Here is a tiny trained network, its code and every weight. The questions are about switching its units off for an input and a target symbol, where a switched-off unit gives its printed mean instead of its output.

import numpy as np


def w(rows, s, z=0):
    codes = np.array(rows[::2]) - 128.0
    scale = np.full(codes.shape[1], s)
    scale[-1] = z or s
    return codes * scale


def norm(h):
    return h / np.sqrt((h * h).mean(-1, keepdims=True) + 1e-5)


def f(y):
    return np.maximum(y, 0)


def softmax(a):
    e = np.exp(a - a.max(-1, keepdims=True))
    return e / e.sum(-1, keepdims=True)


def log_softmax(a):
    a = a - a.max(-1, keepdims=True)
    return a - np.log(np.exp(a).sum(-1, keepdims=True))


def net(x, mask):
    ids = ['βγδεζηλμξπστψω'.index(c) for c in x.split()]
    T = len(ids)
    res = E[ids] + P[:T]
    r = norm(res)
    for j in range(3):
        rows = slice(4 * j, 4 * j + 4)
        q, k, v = (r @ M[0][rows].T for M in (Q, K, V))
        z = softmax(np.where(np.tri(T) > 0, q @ k.T / 4**0.5, -1e9)) @ v
        o = O[0][rows]
        res = res + np.where(mask[j], z, o[:, -1]) @ o[:, :-1]
    y = f(norm(res) @ A[0][:, :-1].T + A[0][:, -1])
    res = res + np.where(mask[3:7], y, B[0][:, -1]) @ B[0][:, :-1]
    return log_softmax(norm(res)[-1] @ U[:, :-1].T + U[:, -1])


Q, K, V, O, A, B = {}, {}, {}, {}, {}, {}
E = w([
[53,174,114],'β',
[86,150,89],'γ',
[114,132,107],'δ',
[97,139,131],'ε',
[180,251,125],'ζ',
[113,118,149],'η',
[120,124,118],'λ',
[127,130,126],'μ',
[109,119,123],'ξ',
[126,116,140],'π',
[107,187,156],'σ',
[103,140,106],'τ',
[62,181,124],'ψ',
[73,159,119],'ω',
],0.021)
P = w([
[252,66,139],'0',
[5,2,70],'1',
[12,69,100],'2',
[14,94,104],'3',
[59,239,229],'4',
[63,210,193],'5',
[69,193,168],'6',
[65,189,158],'7',
[65,195,163],'8',
],0.0035)
Q[0] = w([
[162,114,189],'H0',
[135,2,178],'H0',
[74,99,126],'H0',
[168,141,159],'H0',
[178,88,105],'H1',
[129,71,108],'H1',
[113,156,102],'H1',
[14,89,151],'H1',
[97,82,159],'H2',
[105,81,140],'H2',
[106,46,160],'H2',
[153,168,131],'H2',
],0.015)
K[0] = w([
[2,57,51],'H0',
[105,48,102],'H0',
[188,193,87],'H0',
[93,148,114],'H0',
[147,50,127],'H1',
[143,142,167],'H1',
[130,153,112],'H1',
[188,156,162],'H1',
[217,193,135],'H2',
[150,127,182],'H2',
[202,171,112],'H2',
[116,152,109],'H2',
],0.015)
V[0] = w([
[142,95,189],'H0',
[13,90,133],'H0',
[223,145,53],'H0',
[93,97,239],'H0',
[160,206,46],'H1',
[121,191,48],'H1',
[75,84,113],'H1',
[37,121,101],'H1',
[24,175,46],'H2',
[170,118,6],'H2',
[84,2,74],'H2',
[187,110,167],'H2',
],0.0079)
O[0] = w([
[63,154,194,92],'H0',
[253,161,236,144],'H0',
[141,113,9,88],'H0',
[100,167,204,127],'H0',
[174,26,215,183],'H1',
[216,19,199,193],'H1',
[166,99,162,110],'H1',
[223,113,166,178],'H1',
[182,125,164,252],'H2',
[121,71,59,52],'H2',
[229,200,48,135],'H2',
[133,155,155,59],'H2',
],0.0056,0.0037)
A[0] = w([
[127,127,128,94],'N0',
[183,67,156,14],'N1',
[123,254,120,159],'N2',
[101,184,138,2],'N3',
],0.0067,0.0031)
B[0] = w([
[138,98,177,128],'N0',
[87,103,181,147],'N1',
[254,143,196,254],'N2',
[88,136,200,140],'N3',
],0.0068,0.0037)
U = w([
[153,74,96,138],'β',
[216,29,123,131],'γ',
[178,56,65,95],'δ',
[155,156,168,36],'ε',
[77,63,118,178],'ζ',
[64,221,145,252],'η',
[126,118,43,155],'λ',
[59,135,94,142],'μ',
[251,204,48,71],'ξ',
[59,214,117,141],'π',
[45,84,155,51],'σ',
[204,25,100,115],'τ',
[93,23,230,2],'ψ',
[144,45,200,27],'ω',
],0.012,0.0046)

Each question gives the input, a string of symbols that net reads in full, and the target symbol t.
The units are the heads (4 rows each of Q, K, V and O) and the neurons (one row each of A and B). Each row of codes is followed by its name. A weight is (code - 128) times the scale printed after its matrix; where a second scale follows, it is the last column's (O, A, B and U).
mask holds one flag per unit, heads first, then neurons. A switched-off unit (its flag False) gives its mean, the last column of its rows in O or B, instead of its output. The means were averaged over made-up inputs and are rounded, as every weight is.
A unit's drop is (log p(t) with every unit on - log p(t) with that unit switched off) / (log p(t) with every unit on - log p(t) with every unit switched off).
most important unit: the unit with the biggest drop
heads that matter: for each layer, one digit per head in row order, 1 if its drop is at least 0.15 and else 0, layers parted by /
drop of u: that unit's drop, to one decimal
input ξ η η ξ, target ξ: heads that matter -> 001
input γ μ η, target γ: heads that matter -> 001
input ξ η η, target ξ: most important unit -> H2
input η ε ε, target η: heads that matter -> 010
input γ μ β, target γ: heads that matter -> 111
input η η γ π, target η: heads that matter -> 010
input ξ λ ε, target ξ: heads that matter -> 001
input γ η τ, target γ: heads that matter -> 010
input ξ η π, target ξ: heads that matter -> 011
input γ ξ ε, target γ: heads that matter -> 000
input ξ π γ, target ξ: heads that matter -> 001
input η η λ μ, target η: drop of H0 -> 0.1
input η μ σ ξ, target η: drop of H1 -> 0.2
input η η λ, target η: drop of H1 -> 0.1
input η η ε η, target η: drop of H1 -> 0.3
